Here is a tiny trained network, its code and every weight. The questions are about switching its units off for an input and a class, where a switched-off unit gives its printed mean instead of its output.

import numpy as np


def w(rows, s, z=0):
    codes = np.array(rows[::2]) - 128.0
    scale = np.full(codes.shape[1], s)
    scale[-1] = z or s
    return codes * scale


def norm(h):
    return h / np.sqrt((h * h).mean(-1, keepdims=True) + 1e-5)


def f(y):
    return y / 2 * (1 + np.tanh(0.7978845608 * (y + 0.044715 * y**3)))


def log_softmax(a):
    a = a - a.max(-1, keepdims=True)
    return a - np.log(np.exp(a).sum(-1, keepdims=True))


def net(x, mask):
    res = np.array(x, float).reshape(1, 6) / 4 @ E
    u = 0
    for l in range(2):
        y = f(norm(res) @ A[l][:, :-1].T + A[l][:, -1])
        res = res + np.where(mask[u : u + 14], y, B[l][:, -1]) @ B[l][:, :-1]
        u += 14
    return log_softmax(norm(res)[-1] @ U[:, :-1].T + U[:, -1])


A, B = {}, {}
E = w([
[136,222,87,112,175,168,239,92,67],'x0',
[115,91,137,132,147,128,135,90,86],'x1',
[250,117,145,47,100,122,152,65,204],'x2',
[90,184,99,181,238,142,66,38,178],'x3',
[137,161,123,120,111,111,113,142,128],'x4',
[114,132,126,133,111,107,151,109,135],'x5',
],0.011)
A[0] = w([
[128,149,144,134,139,131,142,142,118,45],'0.n1',
[100,141,83,153,145,130,157,154,100,46],'0.n2',
[108,170,161,115,158,128,129,110,127,25],'0.n3',
[101,157,92,111,98,100,123,134,140,133],'0.n4',
[7,147,93,164,164,118,106,174,114,87],'0.n5',
[121,26,138,107,49,87,104,188,126,151],'0.n6',
[150,112,112,112,95,144,197,194,72,132],'0.n7',
[145,119,100,121,113,116,173,148,96,96],'0.n8',
[126,74,112,176,103,109,51,110,184,113],'0.n9',
[107,117,152,125,125,156,131,109,118,163],'0.n10',
[104,106,131,115,127,114,52,100,134,117],'0.n11',
[45,126,137,180,97,138,158,223,71,192],'0.n12',
[204,63,90,113,81,112,197,182,90,3],'0.n13',
[22,88,108,137,100,124,84,186,135,152],'0.n14',
],0.013,0.0039)
B[0] = w([
[129,115,119,105,92,171,117,114,124,124],'0.n1',
[79,110,114,83,116,176,113,100,165,157],'0.n2',
[132,109,122,155,161,155,131,95,111,138],'0.n3',
[126,58,139,143,177,154,124,133,81,136],'0.n4',
[169,142,195,167,75,198,129,160,103,230],'0.n5',
[169,133,8,221,163,155,132,114,99,247],'0.n6',
[84,95,160,67,160,100,140,138,173,211],'0.n7',
[145,126,149,101,132,152,60,184,113,158],'0.n8',
[123,84,159,54,103,82,82,111,110,213],'0.n9',
[146,145,101,119,108,123,112,202,160,138],'0.n10',
[128,120,141,118,130,105,117,178,194,177],'0.n11',
[64,124,67,83,187,73,123,122,140,245],'0.n12',
[139,169,209,131,70,147,121,95,112,209],'0.n13',
[143,125,152,171,136,40,179,148,105,223],'0.n14',
],0.018,0.011)
A[1] = w([
[150,126,190,207,38,112,117,131,124,60],'1.n1',
[101,131,122,170,161,68,135,131,139,101],'1.n2',
[108,97,35,204,158,175,116,137,133,74],'1.n3',
[71,122,88,75,85,173,155,162,95,97],'1.n4',
[203,103,110,137,126,125,123,59,154,157],'1.n5',
[184,90,193,45,67,94,165,159,122,84],'1.n6',
[158,140,173,183,107,192,157,112,114,113],'1.n7',
[187,133,68,137,117,163,142,82,147,5],'1.n8',
[177,137,92,134,109,147,136,66,127,91],'1.n9',
[111,149,155,125,29,252,149,131,66,53],'1.n10',
[185,143,31,139,131,185,151,69,135,56],'1.n11',
[111,196,188,113,118,210,163,98,134,93],'1.n12',
[134,85,135,54,65,107,99,108,191,101],'1.n13',
[184,65,165,156,36,136,93,163,83,102],'1.n14',
],0.015,0.0033)
B[1] = w([
[142,68,173,134,124,155,101,90,204,202],'1.n1',
[216,172,105,95,74,254,118,57,148,197],'1.n2',
[155,174,158,103,104,155,221,153,97,217],'1.n3',
[185,108,120,101,113,88,67,80,161,172],'1.n4',
[49,121,179,67,132,109,123,140,123,241],'1.n5',
[142,147,59,193,157,145,137,142,100,255],'1.n6',
[163,114,101,76,98,90,91,110,120,205],'1.n7',
[113,156,162,177,117,125,94,107,182,198],'1.n8',
[147,77,147,146,146,130,72,170,154,203],'1.n9',
[164,155,54,141,156,91,169,176,84,226],'1.n10',
[122,111,205,193,129,140,78,148,156,238],'1.n11',
[149,111,82,175,86,117,186,127,92,244],'1.n12',
[110,128,84,71,116,152,160,109,97,241],'1.n13',
[47,191,230,168,168,166,143,112,164,234],'1.n14',
],0.017,0.009)
U = w([
[189,164,55,194,136,165,205,141,78,60],'0',
[115,116,238,217,146,162,72,111,208,112],'1',
[49,97,98,8,169,123,80,88,163,252],'2',
],0.012,0.00022)

Each question gives the input, the list of numbers given to net, and the class t.
The units are the neurons (one row each of A and B). Each row of codes is followed by its name. A weight is (code - 128) times the scale printed after its matrix; where a second scale follows, it is the last column's (A, B and U).
mask holds one flag per neuron, layer by layer. A switched-off neuron (its flag False) gives its mean, the last column of its row in B, instead of its output. The means were averaged over made-up inputs and are rounded, as every weight is.
A unit's drop is (log p(t) with every unit on - log p(t) with that unit switched off) / (log p(t) with every unit on - log p(t) with every unit switched off).
The circuit of an input: a set's keep is (log p(t) with only the set's units on - log p(t) with every unit switched off) / (log p(t) with every unit on - log p(t) with every unit switched off). Starting from the 12 units with the biggest drops (on a tie, the unit counted first), units are removed one at a time, each time the one whose removal leaves the highest keep (on an exact tie, the one counted first), for as long as the keep stays at least 0.8.
units of the circuit, in order: the units of the circuit, biggest drop first
k most important neurons: the k neurons with the biggest drops, biggest first
k most important neurons of layer l: the k neurons of layer l with the biggest drops, biggest first
drop when u is switched off: that unit's drop, to one decimal
input [3,0,-7,-3,-2,4], class 2: units of the circuit, in order => [0.n12]
input [0,-5,-3,0,-8,-4], class 0: 3 most important neurons => [0.n14, 0.n12, 0.n5]
input [5,-5,0,-8,-8,6], class 2: 3 most important neurons of layer 0 => [0.n7, 0.n5, 0.n12]
input [5,8,7,1,3,5], class 1: 4 most important neurons => [0.n9, 0.n5, 0.n13, 0.n7]
input [8,2,1,5,4,-7], class 1: 2 most important neurons of layer 0 => [0.n5, 0.n13]
input [4,8,1,1,-4,-8], class 1: 4 most important neurons of layer 0 => [0.n5, 0.n13, 0.n9, 0.n12]
input [-6,6,-2,0,0,8], class 0: 2 most important neurons => [0.n6, 0.n13]
input [-8,7,-8,0,7,2], class 0: 4 most important neurons => [0.n6, 0.n12, 0.n13, 1.n11]
input [4,-1,-5,0,-3,1], class 2: 2 most important neurons => [0.n12, 0.n6]
input [1,8,-1,-7,5,-4], class 2: 2 most important neurons => [0.n7, 0.n12]
input [-7,-5,0,-7,4,4], class 0: 2 most important neurons of layer 0 => [0.n5, 0.n6]
input [-1,0,0,-1,-1,-6], class 0: 2 most important neurons of layer 0 => [0.n5, 0.n14]
input [-1,-4,5,3,0,1], class 2: drop when 0.n6 is switched off => 0.5
input [-3,5,-6,-1,3,7], class 0: drop when 0.n12 is switched off => 1.6
input [8,-6,-6,-6,8,-5], class 2: drop when 0.n12 is switched off => 0.2
input [3,6,6,3,-5,-1], class 1: drop when 1.n9 is switched off => 0.0
input [-4,-4,-4,-5,-6,5], class 0: units of the circuit, in order => [0.n6]
